Rows, each followed by one of two labels for a hidden trait (new trait and labels in each part):
In the rows, 100 means zero.
100; 105; 93; 107; 97; 95; 95; 105; 103; 95; 104; 99; 98; 100; 104; 102; 99; 101; 83; 97; 101; 103; 100; 106; 108; 106; 103; 98; 107; 93; 96; 101; 104; 102; 100; 103; 103; 166; 83; 101; 100; 94; 96; 104; 94; 102; 90; 95; 105; 105; 109; 107; 97; 96; 107; 101; 101; 99; 99; 103; 107; 109 : H
108; 91; 101; 103; 101; 96; 95; 92; 100; 98; 103; 102; 99; 100; 137; 101; 98; 100; 106; 98; 95; 92; 99; 110; 97; 106; 98; 93; 105; 99; 97; 97; 98; 102; 96; 96; 95; 158; 109; 96; 100; 110; 101; 102; 105; 96; 88; 93; 99; 105; 98; 89; 100; 108; 102; 95; 104; 103; 95; 121; 99; 114 : F
100; 109; 91; 111; 99; 95; 93; 107; 103; 104; 100; 101; 98; 102; 116; 104; 100; 93; 86; 98; 101; 98; 101; 106; 106; 113; 100; 97; 99; 95; 96; 102; 101; 98; 100; 101; 102; 153; 101; 102; 100; 91; 99; 99; 96; 98; 90; 95; 104; 96; 111; 108; 98; 99; 102; 102; 104; 98; 100; 115; 110; 113 : H
91; 106; 97; 83; 103; 99; 94; 99; 102; 90; 103; 98; 98; 98; 135; 97; 94; 105; 116; 103; 98; 82; 99; 102; 101; 87; 104; 100; 98; 101; 108; 99; 102; 95; 101; 102; 99; 96; 90; 99; 98; 107; 98; 99; 92; 103; 98; 107; 97; 98; 94; 102; 97; 93; 97; 94; 95; 104; 105; 92; 104; 104 : H
100; 110; 95; 119; 100; 97; 93; 103; 104; 114; 104; 100; 97; 103; 105; 103; 100; 90; 88; 98; 100; 106; 102; 102; 108; 111; 102; 95; 99; 96; 92; 102; 98; 98; 100; 100; 102; 131; 102; 102; 100; 91; 94; 103; 96; 98; 86; 94; 105; 108; 110; 113; 98; 100; 102; 97; 103; 98; 100; 114; 107; 117 : H
103; 103; 92; 101; 99; 97; 94; 106; 103; 97; 104; 100; 99; 100; 114; 100; 97; 102; 79; 97; 101; 107; 98; 103; 102; 101; 104; 96; 102; 91; 97; 101; 107; 106; 100; 101; 99; 161; 84; 102; 101; 94; 98; 102; 93; 103; 96; 96; 101; 104; 107; 104; 96; 92; 112; 98; 101; 99; 100; 109; 108; 106 : H
97; 103; 95; 98; 90; 102; 95; 97; 95; 94; 102; 101; 98; 97; 113; 108; 98; 93; 94; 101; 99; 108; 98; 102; 102; 93; 98; 104; 89; 96; 100; 99; 101; 96; 98; 97; 100; 31; 110; 99; 102; 94; 95; 101; 93; 111; 114; 103; 103; 104; 107; 116; 99; 95; 90; 81; 104; 103; 98; 100; 102; 114 : F
101; 107; 89; 112; 101; 97; 93; 104; 104; 96; 104; 102; 98; 102; 99; 100; 100; 98; 89; 99; 102; 100; 101; 105; 102; 107; 102; 99; 98; 91; 97; 101; 105; 99; 100; 99; 101; 150; 104; 102; 99; 89; 98; 101; 96; 104; 89; 95; 104; 105; 108; 110; 97; 98; 105; 100; 101; 98; 98; 115; 106; 122 : H
93; 95; 104; 80; 96; 99; 95; 107; 104; 99; 109; 101; 102; 100; 87; 110; 98; 96; 95; 103; 100; 89; 99; 115; 86; 91; 95; 100; 108; 98; 104; 96; 109; 105; 101; 101; 100; 0; 115; 99; 102; 97; 99; 103; 99; 93; 125; 99; 101; 116; 97; 103; 101; 100; 108; 106; 102; 103; 99; 106; 107; 67 : F

New part:
99; 101; 123; 100; 101; 102; 94; 95; 102; 102; 100; 104; 103; 94; 100; 93; 100; 93; 100; 105; 99; 103; 89; 101; 100; 102; 104; 101; 100; 99; 119; 97; 99; 101; 100; 99; 101; 101; 98; 115; 81; 101; 102; 93 : (47)
99; 99; 97; 102; 97; 98; 106; 100; 96; 99; 99; 100; 96; 97; 100; 108; 100; 100; 96; 93; 102; 85; 107; 101; 101; 91; 100; 98; 101; 99; 84; 103; 99; 100; 100; 101; 100; 98; 102; 96; 78; 94; 97; 104 : (48)
99; 101; 116; 103; 98; 101; 101; 103; 100; 98; 100; 103; 100; 110; 103; 104; 100; 97; 100; 100; 100; 99; 97; 97; 101; 101; 97; 99; 99; 100; 93; 98; 99; 100; 100; 101; 104; 97; 97; 111; 108; 97; 100; 94 : (47)
98; 100; 102; 99; 100; 98; 96; 91; 98; 105; 100; 102; 101; 90; 97; 97; 100; 96; 96; 103; 99; 89; 101; 112; 101; 90; 103; 96; 102; 96; 111; 101; 99; 98; 100; 100; 97; 101; 100; 99; 29; 98; 101; 97 : (47)
100; 101; 116; 103; 98; 102; 102; 107; 101; 96; 100; 103; 100; 101; 103; 103; 101; 98; 101; 100; 99; 103; 96; 99; 101; 104; 99; 100; 98; 101; 94; 97; 99; 99; 100; 101; 104; 98; 97; 112; 121; 97; 100; 95 : (47)
100; 101; 102; 104; 99; 101; 102; 106; 101; 94; 101; 104; 100; 99; 102; 105; 100; 98; 101; 100; 99; 103; 97; 95; 101; 105; 95; 100; 97; 101; 91; 97; 99; 100; 100; 101; 102; 97; 97; 115; 111; 97; 99; 94 : (47)
99; 100; 107; 101; 96; 98; 107; 99; 96; 100; 100; 100; 97; 101; 99; 108; 100; 100; 96; 93; 102; 82; 110; 105; 101; 89; 97; 95; 102; 98; 87; 101; 98; 99; 100; 101; 98; 99; 101; 85; 65; 94; 98; 101 : (48)
98; 101; 109; 104; 97; 101; 104; 103; 99; 96; 100; 103; 98; 87; 102; 106; 100; 97; 99; 93; 101; 94; 99; 95; 101; 99; 98; 98; 99; 101; 86; 99; 99; 99; 100; 101; 103; 98; 99; 112; 118; 96; 99; 96 : (47)
100; 99; 107; 100; 100; 98; 98; 92; 98; 104; 100; 101; 101; 100; 98; 98; 100; 96; 97; 102; 100; 90; 100; 101; 101; 90; 105; 98; 102; 96; 111; 101; 99; 98; 100; 99; 98; 101; 101; 100; 43; 98; 100; 99 : (47)
100; 101; 110; 104; 97; 101; 103; 102; 100; 95; 100; 103; 98; 98; 102; 106; 100; 98; 100; 99; 100; 98; 98; 96; 101; 102; 98; 99; 99; 101; 91; 99; 99; 99; 100; 101; 103; 98; 98; 109; 115; 96; 99; 95 : (47)
100; 100; 113; 102; 100; 101; 97; 96; 100; 103; 100; 104; 102; 97; 101; 94; 100; 93; 99; 104; 101; 96; 91; 99; 101; 97; 105; 101; 100; 98; 112; 98; 99; 99; 100; 99; 103; 100; 99; 118; 94; 100; 102; 93 : (47)
100; 99; 122; 98; 100; 98; 96; 89; 98; 106; 100; 102; 101; 100; 97; 96; 100; 95; 96; 104; 99; 88; 101; 113; 101; 89; 103; 95; 104; 95; 119; 101; 99; 98; 100; 99; 97; 102; 100; 103; 23; 98; 101; 98 : (47)
100; 101; 98; 104; 97; 101; 105; 109; 99; 98; 100; 101; 98; 91; 105; 104; 101; 99; 101; 93; 103; 98; 94; 80; 100; 102; 101; 105; 97; 104; 91; 99; 100; 100; 100; 100; 106; 97; 101; 114; 147; 99; 98; 98 : (47)
99; 101; 120; 102; 100; 102; 95; 95; 101; 103; 100; 104; 103; 99; 101; 93; 100; 94; 100; 105; 100; 99; 87; 100; 101; 100; 104; 101; 100; 99; 113; 97; 100; 99; 100; 99; 103; 100; 99; 116; 86; 102; 101; 92 : (47)
99; 100; 116; 101; 98; 100; 101; 100; 99; 97; 100; 102; 99; 96; 99; 105; 100; 99; 98; 104; 98; 91; 103; 110; 101; 95; 95; 94; 101; 97; 93; 100; 98; 100; 100; 101; 98; 98; 98; 99; 71; 93; 100; 97 : (48)
